Here is a tiny trained network, its code and every weight. The questions are about switching its units off for an input and a class, where a switched-off unit gives its printed mean instead of its output.

import numpy as np


def w(rows, s, z=0):
    codes = np.array(rows[::2]) - 128.0
    scale = np.full(codes.shape[1], s)
    scale[-1] = z or s
    return codes * scale


def f(y):
    return np.maximum(y, 0)


def log_softmax(a):
    a = a - a.max(-1, keepdims=True)
    return a - np.log(np.exp(a).sum(-1, keepdims=True))


def net(x, mask):
    res = np.array(x, float).reshape(1, 4) / 4 @ E
    y = f(res @ A[0][:, :-1].T + A[0][:, -1])
    res = res + np.where(mask, y, B[0][:, -1]) @ B[0][:, :-1]
    return log_softmax(res[-1] @ U[:, :-1].T + U[:, -1])


A, B = {}, {}
E = w([
[226,144,78],'x0',
[127,129,126],'x1',
[112,255,132],'x2',
[73,118,35],'x3',
],0.0096)
A[0] = w([
[150,62,112,72],'n1',
[146,62,103,50],'n2',
[111,153,82,140],'n3',
[184,186,197,85],'n4',
[60,105,31,107],'n5',
[108,182,144,28],'n6',
[139,131,120,55],'n7',
[122,157,110,111],'n8',
[94,101,88,121],'n9',
[138,136,241,108],'n10',
[208,114,85,142],'n11',
[124,231,126,88],'n12',
[124,101,31,176],'n13',
[134,148,189,141],'n14',
[104,205,103,102],'n15',
[131,183,116,64],'n16',
[105,174,105,61],'n17',
[160,111,112,151],'n18',
[193,107,194,139],'n19',
[140,89,114,1],'n20',
[184,168,70,106],'n21',
[32,125,198,136],'n22',
[171,103,106,127],'n23',
[198,151,86,114],'n24',
[143,48,119,136],'n25',
[66,127,85,108],'n26',
[181,130,165,164],'n27',
[153,153,109,137],'n28',
[215,172,107,110],'n29',
[70,130,162,164],'n30',
[91,3,126,92],'n31',
[103,147,92,68],'n32',
[120,180,122,47],'n33',
[92,114,79,128],'n34',
],0.014,0.0024)
B[0] = w([
[125,143,237,186],'n1',
[130,129,254,183],'n2',
[190,35,127,174],'n3',
[164,62,137,224],'n4',
[145,89,38,218],'n5',
[144,146,181,176],'n6',
[62,107,118,132],'n7',
[178,83,215,159],'n8',
[156,131,90,173],'n9',
[162,80,32,228],'n10',
[72,213,74,204],'n11',
[185,144,237,236],'n12',
[176,60,126,203],'n13',
[146,26,55,189],'n14',
[189,125,202,210],'n15',
[155,153,179,180],'n16',
[149,133,158,173],'n17',
[60,144,115,160],'n18',
[140,74,58,216],'n19',
[157,155,224,152],'n20',
[55,196,55,206],'n21',
[12,164,80,243],'n22',
[90,162,132,168],'n23',
[78,188,82,203],'n24',
[122,180,237,208],'n25',
[165,85,112,186],'n26',
[143,110,31,192],'n27',
[47,129,159,167],'n28',
[109,189,93,220],'n29',
[78,191,65,197],'n30',
[117,162,212,254],'n31',
[121,74,110,159],'n32',
[148,142,226,174],'n33',
[151,71,121,176],'n34',
],0.006,0.009)
U = w([
[127,157,198,72],'0',
[7,195,87,74],'1',
[158,68,82,69],'2',
[97,141,119,255],'3',
],0.013,0.0061)

Each question gives the input, the list of numbers given to net, and the class t.
The units are the neurons (one row each of A and B). Each row of codes is followed by its name. A weight is (code - 128) times the scale printed after its matrix; where a second scale follows, it is the last column's (A, B and U).
mask holds one flag per neuron, in row order. A switched-off neuron (its flag False) gives its mean, the last column of its row in B, instead of its output. The means were averaged over made-up inputs and are rounded, as every weight is.
A unit's drop is (log p(t) with every unit on - log p(t) with that unit switched off) / (log p(t) with every unit on - log p(t) with every unit switched off).
The circuit of an input: a set's keep is (log p(t) with only the set's units on - log p(t) with every unit switched off) / (log p(t) with every unit on - log p(t) with every unit switched off). Starting from the 12 units with the biggest drops (on a tie, the unit counted first), units are removed one at a time, each time the one whose removal leaves the highest keep (on an exact tie, the one counted first), for as long as the keep stays at least 0.8.
circuit, biggest first: the units of the circuit, biggest drop first
most important unit: the unit with the biggest drop
k most important neurons: the k neurons with the biggest drops, biggest first
drop of u: that unit's drop, to one decimal
input [5,-4,-8,-8], class 0: most important unit	n25
input [-7,7,-3,8], class 2: circuit, biggest first	[n5 n26]
input [-5,-2,2,-7], class 2: circuit, biggest first	[n10 n14]
input [-2,3,-5,-7], class 2: circuit, biggest first	[n10 n19]
input [4,-2,-6,-4], class 0: circuit, biggest first	[n25 n1]
input [-7,-6,-1,-8], class 2: circuit, biggest first	[n10 n14]
input [-5,5,-7,6], class 0: 2 most important neurons	[n31 n25]
input [7,8,-7,-6], class 3: 2 most important neurons	[n19 n27]
input [-6,3,-3,-8], class 2: 2 most important neurons	[n10 n14]
input [-8,-7,1,-6], class 1: 2 most important neurons	[n22 n30]
input [5,-6,-6,-2], class 0: drop of n25	0.2
input [5,-2,-1,3], class 1: drop of n11	0.1
input [-3,-6,-8,3], class 0: drop of n12	0.0
input [-3,3,-8,5], class 0: most important unit	n31
input [5,-7,2,-8], class 2: drop of n4	0.2
